Known rows:
tetur: [ 0 -6 -4  4 -8 -5 -5  5 -9  4 -6  3  2 -2 -3  2  4  3 -1 -1  0 -2 -6  7
  0 -2  7 -6  9  1  3  1  1 -6  3 -1]
movel: [-4  4 -4  3  4 -8 -1  6 -5  6 -5 -2  0  3  0  4  4 -3  4  2 -2  3 -6  2
  5  1  5 -5  8  1  1 -2  3 -5  6 -8]
ludus: [  4  -7  -5   2  -8  -3 -11   4 -12   1   0   4   6  -8   0   3   5   0
  -7  -1  -1  -3   0  -2  -1  -5   6 -13   6   4   2  -5   3  -2   7  -1]
supos: [-4  2  3 13 -5  1  5 12 -9  3 -8  3 -4 -7 -4 11  6 -3  2 -2 -1 -4 -4  1
 -6 -6  8 -1 -3 -9 -4 -3 -7 -6 -6  0]
begris: [ -2   3  -3   1  -2  -5  -1   2  -9   2  -4   2   0   1  -2   1   2   2
  -3  -3  -5  -5 -11  10   2   1   6  -4   6  -4   4  -1   2  -7   3  -9]
brodete: [-2  4 -3  1 -2 -6 -4  8 -6  3  0  1  5 -1  3  0 10  1  5  3  0  4 -5  3
  3 -1  7 -9  9  2  0 -1  1 -3  7 -5]
trukladrur: [  2  -1   0  -3   3   4  -2  -1 -11  10   6   0  -6  -1   9   0  -2   8
   6 -12  -3   4  15   3  -2   5  12  -2   3   0  11   8   5  14  -1 -14]
stipak: [  3 -10  -5   7  -7  -4 -11   5 -10   2   0   4   3  -4  -1   4   7  -2
  -6   2   0   1   1  -2  -2  -6   7 -14  10   3   4  -5   1  -2   6  -2]
revuk: [  4  -2   6  -1  -2   4   3  -9  10  -2   9  13  -7  12   8  -7   3   5
 -12  -8  -3  10   8   6  -1  -4   4  -4   7  -6  10   2  -7  -6   6  -6]
lanu: [ -1   2  -7   1   0  -5  -9   5  -6   3  -2  -1   4  -5   0   2   8   0
  -4   5   1   2  -5  -3   3  -4   4 -12   8   6  -3  -4   7   0  10   2]
stesok: [  2  -5  -7   2  -1   0 -10  -1  -9  -3 -10  -1   6 -10 -10   2  -2   3
 -10   3   1  -9 -12   2   0  -2   1  -7   0   7  -2   3   6  -2   1  12]
fodrer: [-3  4 -2  2  2 -3 -5  7  0 -3 -8 -3  6 -7 -5  3  6 -1  4  8  2 -1 -6  0
  0 -3  2 -6  3  6 -8 -1  3 -1  3  9]
trosik: [-3  4 -4  3  4 -5 -3  6 -1 -2 -8 -6  4 -7 -7  4  4 -1  2  8  1 -3 -8  0
  2 -1  0 -7  3  7 -6 -2  5 -2  4  7]
dadon: [  3  -9   1  -4  -8   6   0  -7   6   0   2 -11  -2   6   1  -1 -17  -2
  -5   1   8 -11  -1  -1   2  12 -14   8  -9 -11  -3   0  -4   7  -8   3]
ladruk: [-4  4 -3  4  5 -5 -5  6  0 -1 -8 -5  4 -6 -6  4  5 -1  4  8  1 -1 -8 -2
  1 -3  0 -7  4  6 -5  1  5 -1  4  7]
budro: [-2  4 -3  5  4 -6 -4  4  0 -1 -7 -4  6 -5 -5  3  5 -2  3  7  0 -1 -8 -1
  4 -1  1 -8  3  7 -4  0  5 -1  4  7]
brini: [  2   0  -6   4   3  -5   3   3  -9  -3   1  15   7  -7  -8  -4   8  -6
   1   3  -9   4   3 -11  -5 -18  -4  14  -5  20   0  -2   0 -11   1   3]
bugom: [-4  4 -3  3  4 -5 -4  5 -1 -2 -8 -4  5 -6 -5  3  4 -2  3  8  0 -2 -7 -2
  2  0  1 -6  4  7 -6  0  6 -3  3  8]
zegos: [  7  -4   6  -8  -9   9   5  -9  13  -7  11  -1  -1   9   7  -6  -8  -5
  -1   0   7  -7   3   0  -2   7 -16  13  -8  -9   0  -2  -7   1  -6   2]
klakul: [-5  6 -1  3  8 -7  0  5 -2 -1 -9 -8  4 -7 -6  6  1 -4 10  8 -1 -5 -7 -2
  0 -2  1 -4  2  8 -3  0  5 -2  0  4]
rokligom: [  2   0  -6   3   4  -6   2   6 -16   0   4  12   4  -9  -2  -1   8  -9
   8   1 -10   1  10 -17  -7 -19  -4  15  -4  22   7  -6   1  -8   0  -9]

Facts:
drukek: η klalefos
sagi: η drusum; ε betroplum; κ tonisos; Ξ d
siver: η puflek; ε sotin; κ gedreke; Ξ m
tudre: κ zegos; Ξ d
tatru: η tredamok; ε drukek, skimim, festemam, statrol; Ξ c
revuk: η tetur, skefinik, sibrutu; κ tefu; Ξ b
nevitre: η klafo, begris; Ξ h
novam: ε pezom
gostuzem: ε stikli, tefu
tokogel: η klalefos; κ vukel
sadru: η ridar, klalefos, briku, ratri
puflek: ε kelisel; κ raflo; Ξ a
roskos: η sagi, stavur; κ kelisel; Ξ f
pobe: κ rupal; Ξ c
tredamok: ε nusim; Ξ a
floklos: η kelisel; κ demom; Ξ g
brere: η drukek, meflugron
sunom: η rupifan; κ troklon; Ξ h
brolas: ε kloso; κ drivi; Ξ h
tefu: ε breren, raflo; κ flimul; Ξ o
zivu: η sebram, rokligom; κ gigri; Ξ c
viki: ε bremesal, valatir
falom: ε novam; Ξ j
sori: ε grumo; Ξ h
fleskol: κ detus; Ξ b
kletuk: Ξ a
klafo: η giplok, lavin; ε refun, rokligom; κ ligon; Ξ c
kore: κ gatak; Ξ a
lodomel: κ stavur
flogu: ε novam, begris; κ fodrer; Ξ c
stotropon: κ pezom
rupifan: η bagum; ε skalon; κ plenom; Ξ d
brini: ε graleza; κ fisko; Ξ l
bonok: η brere, begris; ε gremel; κ lavin
budro: κ mosker
flakam: η stevik, begris, mitrigrum; ε noflem, stogun; κ kletuk; Ξ k
raflo: ε basu, revuk, siver; Ξ f
breren: η nusim, testil, nunol, fiza; ε brolas; Ξ a
movel: η buflirun; κ ludus
filer: ε napli; κ troku; Ξ b
brodete: η skefinik
giflu: ε mivim; Ξ m
tegrun: ε robren, revuk, nusim; κ roskos; Ξ b
bagum: κ daklaskel; Ξ b
tadezok: ε sotin; κ trastobol; Ξ d
tetur: η breren, kelisel; ε ziskine, breren, skimim
gremel: ε skaskel; κ ziskine; Ξ d
ziskine: η nunol
gozo: ε revuk, pezom, ratri
ligon: ε dritros; κ stagras; Ξ d
rokligom: ε troku; Ξ l
vafe: ε robren, zivu; κ bufar
grutol: η testil; κ notramu; Ξ d
zegos: ε fiskemel; Ξ f
zadol: ε floklos, gozo; κ triri; Ξ c
sibrutu: ε klafo; κ brodete; Ξ f
vitrum: ε kloso; κ stuzo; Ξ b
drifal: ε gropon, kloso; Ξ a
sebrer: ε noflem, fleskol; κ drudrutrer; Ξ c
skizok: η stavur; κ tubi; Ξ a
plistak: η lavin, klenuk; ε giplok, stogun
mudrim: ε rupifan; κ revuk; Ξ b
breflo: η daklaskel; κ noflem; Ξ k
nusim: ε drukek; κ siver; Ξ o
refun: ε sotin; κ kloklum
notramu: κ sebram; Ξ f
groger: ε drukek
gatak: η sagi; κ tadezok; Ξ g
betroplum: η duba; κ lanu; Ξ e
briku: ε stevik, penu, stipak
mosker: ε vafe, pezom, ratri; κ sibrutu; Ξ b
klalefos: η sagi; κ drusum; Ξ g
ludus: η gikan, tredamok; ε detus; κ vigris
daklaskel: η sagi; ε nodifer, drifal, brolas; Ξ c
trabrarin: ε noflem; κ telal; Ξ a
telal: ε valatir; Ξ a
mitrigrum: κ mivim; Ξ a
skugon: η briku; ε siver, bremesal, lodomel; κ druku; Ξ h
broklu: ε sepon, plistak; Ξ l
pezom: Ξ f
bufar: η sagi, movel; κ nukol; Ξ g
fiza: η klenuk; Ξ j
sebram: η kletuk; κ fiskemel; Ξ f
basu: ε skugon; κ gregin
nodifer: ε grumo
muvil: η supos; Ξ e
nunol: η klenuk; κ klenuk
skefinik: η gatak; ε tetur, tredamok, tufe; Ξ e
troku: η drukek, sepon; ε vitrum; Ξ j
paka: η fisko; ε nodifer
pluflor: κ tegrun; Ξ a
meflugron: η skugon; ε muvil, giplok; κ nusim; Ξ i
mivim: η skefinik; ε drifal
testil: ε tretun; Ξ d
stogun: η ratri; Ξ d
stisuk: ε gropon; κ ladrum; Ξ e
drusum: κ zemo
stevik: Ξ i
plenom: ε fesok; κ bagum; Ξ j
troklon: η brodete; ε ridar; Ξ a
kledrobral: κ grumo
gikan: η roskos; κ sadru; Ξ n
buflirun: κ groger; Ξ d
kelisel: ε lotru
giplok: ε supos; Ξ c
stavur: Ξ e
ridar: η fisko; ε basu, drifal; κ tretun
dadon: ε geskoflel; κ stikli; Ξ d
trisizi: Ξ m
tonisos: ε stikli; Ξ a
vigris: η stavur; κ vuvile; Ξ c
pogor: ε floklos, roskos, rogron; κ drukek
trepe: ε dritros
lavin: η klenuk; ε nodifer, tefle
rupal: κ grutol
lanu: η tredamok; κ budro
vukel: κ ratri; Ξ l
druku: ε flakam; κ statrol; Ξ f
gropon: ε grumo; Ξ k
begris: η movel, klafo; ε tonisos, mudrim; κ fleskol
livon: ε lotru
geskoflel: ε drifal; Ξ d
dritros: η vigris; ε nodifer, druku; Ξ n
nukol: ε floklos, penu; κ stotropon; Ξ i
bremesal: η nedrok; ε floklos, lotru; Ξ b
statrol: κ kloso; Ξ h
kigro: η breflo; Ξ b
kloso: η trukladrur; ε ludus, kore; κ ridar; Ξ c
triri: Ξ c
febuklis: ε troku; κ basu; Ξ d
tefle: κ trabrarin
napli: η trukladrur; ε gostuzem; κ tufe
bafla: ε brigeflem
skimim: ε basu, revuk, brini; κ brigeflem
fisko: η lavin, gatak
sepon: Ξ a
drudrutrer: κ filer
stikli: ε nodifer, robren, vigris
penu: η rokligom; ε gregin; κ puflek; Ξ b
nedrok: η kelisel; Ξ a
trastobol: κ lefi; Ξ j
skaskel: ε muvil, sunom, flimul, kloklum; Ξ n
festemam: ε febuklis, bremesal; κ kledrobral; Ξ l
lotru: κ vafe; Ξ o
sotin: ε zegos; Ξ e
grafer: ε druku; κ klafo; Ξ a
tubi: Ξ a
trukladrur: η skizok; ε roskos, troklon, mivim; Ξ n
noflem: ε zivu; κ gikan; Ξ b
stipak: η skizok, kelisel; ε ridar
graleza: Ξ e
valatir: Ξ b
flelir: ε lavin; Ξ m
flotru: κ fostam
mabopur: ε nukol, stipak; Ξ a
supos: η giplok; ε drifal; κ skimim; Ξ a
bugom: κ duba
stuzo: ε stisuk
fesok: κ zifi; Ξ n
skisar: ε gregin; Ξ e
fiskemel: Ξ c
gregin: η graleza; ε gropon, sotin
drebrur: ε tonisos, tefle; Ξ a
klodrul: η briku, stavur; Ξ a
klenuk: κ breren; Ξ c
zatadre: Ξ j
demom: ε stogun; Ξ c
milu: η bedadrok; Ξ a
stesok: η triri, pogor; ε drebrur, siver; κ festemam
flunis: ε betroplum, zivu, supos; κ klodrul
drivi: ε robren; Ξ b
gedreke: η kletuk, trukladrur; ε klodrul, lodomel; Ξ a
tesil: η flotru; ε plenom; Ξ b
ratri: η giplok; ε revuk, bremesal, valatir; Ξ c
ladrum: ε gregin; κ brini; Ξ a
tretun: ε skimim, grutol; κ supos; Ξ d
stagras: η lavin, sagi; κ rogron; Ξ f
robren: ε tadezok; Ξ a
flimul: ε vafe, vitrum; Ξ d
tufe: η gremel, vigris; κ lotru; Ξ j
skofleples: η nunol; Ξ e
betumim: η flelir, klakul
detus: ε zegos, sotin, fiskemel; κ bugom
rogron: ε sibrutu; κ gropon; Ξ k
bedadrok: κ tudre
vuvile: κ trisizi; Ξ d
brigeflem: Ξ i
grumo: η bufar; Ξ m
zemo: η zadol, klakul; ε muvil, meflugron, tatru, stipak; κ milu; Ξ h
dripu: η tegrun; ε giplok; Ξ e

Rows:
No name comes twice in this set of rows, the named rows included.
[-1  7  1 -5  9  6  5 -8  6 -3  2  0 -4  4  3 -5 -4  3 -5 -4 -3  1  2  1
  2  3 -2  4 -5 -1  3  5  1 -1 -1  1] | mudrim
[ -1  -5  -3   7   1  -3  -7   5 -12   6 -11  -7   7 -12  -8   6  -4   0
   0   3  -2  -5  -3  -3   1   0   3  -3  -6   4  -5   1   4   6  -5   6] | flunis
[ -1  -2   0   8   3  -8  -5   1  -1  -5 -10  -1   3  -5  -9   3   2  -8
  -2   6   0  -7  -7  -3  -2  -5  -1  -7   6   9   4   0   4  -5   4   7] | lodomel
[ -2   1  -1  -7  -5   0   7  -7   9   3   8  -8  -8  18   8  -1 -10  -4
   2   1   7  -2  -3   4   6  13 -11   4   0 -14   2  -4  -6   1  -1 -11] | buflirun
[ -1  -5  -5   7  -1  -7  -4   3 -10   6 -13  -4   4 -10 -12   5  -5  -3
   5   3   1  -9  -6  -1  -1   1   0   1   0   9   2   6   5   2  -3   6] | pogor
[-6 13  5  1 17  3  6 -6  9 -2  0 -3 -8  5  1 -2  3  5 -1 -1 -6 12  5  1
  3  4  7 -5  0  0  1  8  2  6  1  0] | fesok
[  0  -4  -3   2  -1  -7  -3   3 -11   1  -3   0   2  -6  -2   3   2  -9
   9   0   0  -9  -1  -5  -5  -3  -2  -1   9   7   9  -4   5  -5   4  -8] | tredamok
[  3   4   3  -7   7  10  -5  -3  -7   1  10   3  -5  -1  13  -4   3  13
  -8 -12  -5   9  12   0   0   2  14  -7   0  -8   5   3   4   9   1 -11] | dritros
[ 1 -2  7  2  7  4  5 -6  5  0  1  1 -4  5  1 -3 -6  0 -4 -5 -5  3 10 -2
  0  1 -2  6 -8  0  4  4 -3  6 -6 -2] | vitrum
[  4 -11   7 -13  -7   9   6  -9  22 -12  10  -1  -8   8   5  -5  -7  -5
   0  -3   9  -2   4  -2  -8  -4 -16  15  -3 -10  -1  -9  -7  -2  -3   3] | pezom
[  3  -4   9  -3  -8   5   4  -5  13  -1  10  -2  -3  15  12  -1  -7  -2
  -8  -1   4   1   1   3   6  10  -8   1  -4 -22  -4  -8 -12   0  -3  -7] | stogun

Now the same nodes, written a new way:
Known rows:
dritros: [  8 -17   3 -13  -6  17 -16 -21   1   5  -8 -17 -22  -6]
ladruk: [ 4  7  0  8  4 -4  4 23 -6 -2  2 -7 12 -1]
fisko: [ 21  13   7   2  -7   7   5   3  19   4  13 -34   2   3]
gatak: [ 26  25  37 -12  -7  10  17 -30  -3  -7   1  -1 -27  12]
kore: [ -5  -2   9   5   4   8  -7   2  -4  -8 -10  22  -1  -8]
noflem: [-32  -6   1 -11  -3  -1   1 -15   0   5  -1  35   5   0]
breflo: [ -6  14   3 -25 -13 -12 -10 -19  11   3  26  12  -5   0]
daklaskel: [  2  13  12 -20  -7  36  13 -28 -12   2  14 -13 -16  12]
gedreke: [  5  -7  -4  -7  -7   2  -5 -16   9   2  -4 -18 -23  -1]
troklon: [  3  -5  -1  -5  -5   7   2 -21  12   0  -3 -16 -22   0]
flotru: [ 8  4 -2 10  6 -7 -1 22 -6 -1  3  6 12 -2]
nusim: [-21   4  -9  -1   7  -8  -3   5  -4   6  12   9  15   2]
stuzo: [  0   8  -6  11   8  -5   9  18  -6   3  -4 -13   9   5]
stotropon: [ 4 11 -2 10  7 -5  1 23 -7  0  2 -2  8 -3]
filer: [-34  -5   1 -11  -3   1   3 -16   0   4  -2  37   4  -1]
drivi: [-35  -3  -1 -13  -6   0   3 -16   2   7  -5  32   2   1]
skufi: [ 6  7 -3 10  5 -5  5 22 -5 -4 -1 -5 13 -1]
stevik: [ 16   1   7  15   3  -3  13  16  -5  -7 -18  -1  -2  -2]
bufar: [ 24  16  32 -11  -9   4  14 -22   0  -2   0   0 -31   8]
stikli: [  1   1   0   5  10  -5  11  21 -11   7  -5 -15  15   2]
revuk: [-21   0   1 -21 -19  -3 -18 -33  14  -4  10   7 -13  -7]

Rows:
No name comes twice in this set of rows, the named rows included.
[ 22  11  20  -7 -12  14   6 -15   8  -1   7  -9  -9   8] | stagras
[  7 -10  -1  -3  -5  11  -1 -20  22   8  -4 -20 -14  -1] | breren
[ 13   1   7  15   0  -4  15  16  -5  -5 -21  -6   0   1] | brigeflem
[  0 -12  -5 -20 -18   8 -17 -17  -2  -8   6 -14 -18  -6] | vigris
[ 24   7   5  -3   2  -3  -7   2  -1  -5  19 -25  -3  -3] | tokogel
[ 19  12  17 -13 -14   7   6 -13 -10  -5   9 -11 -26   7] | roskos
[-22   8  -8   0   6  -8  -8   1  -5   0   9   5  24   2] | tefu
[ 14  -4   5  -2   6  -3  16   6  22  -1  16 -43  -3  -6] | ziskine
[ 10 -11   6  -9 -17  21 -10 -16   4  -5  -3  -8 -28  -5] | gikan
[ 24  -1  -3   1   8  -9 -11   0   4   2  14 -27  -5   1] | stesok
[  2  -4   1 -11 -14   6  -3 -11   7  -4  -3 -17 -27  -4] | klodrul
[ 26   6  11   8   2  14   3   0  39  24   9 -33  21   6] | lavin

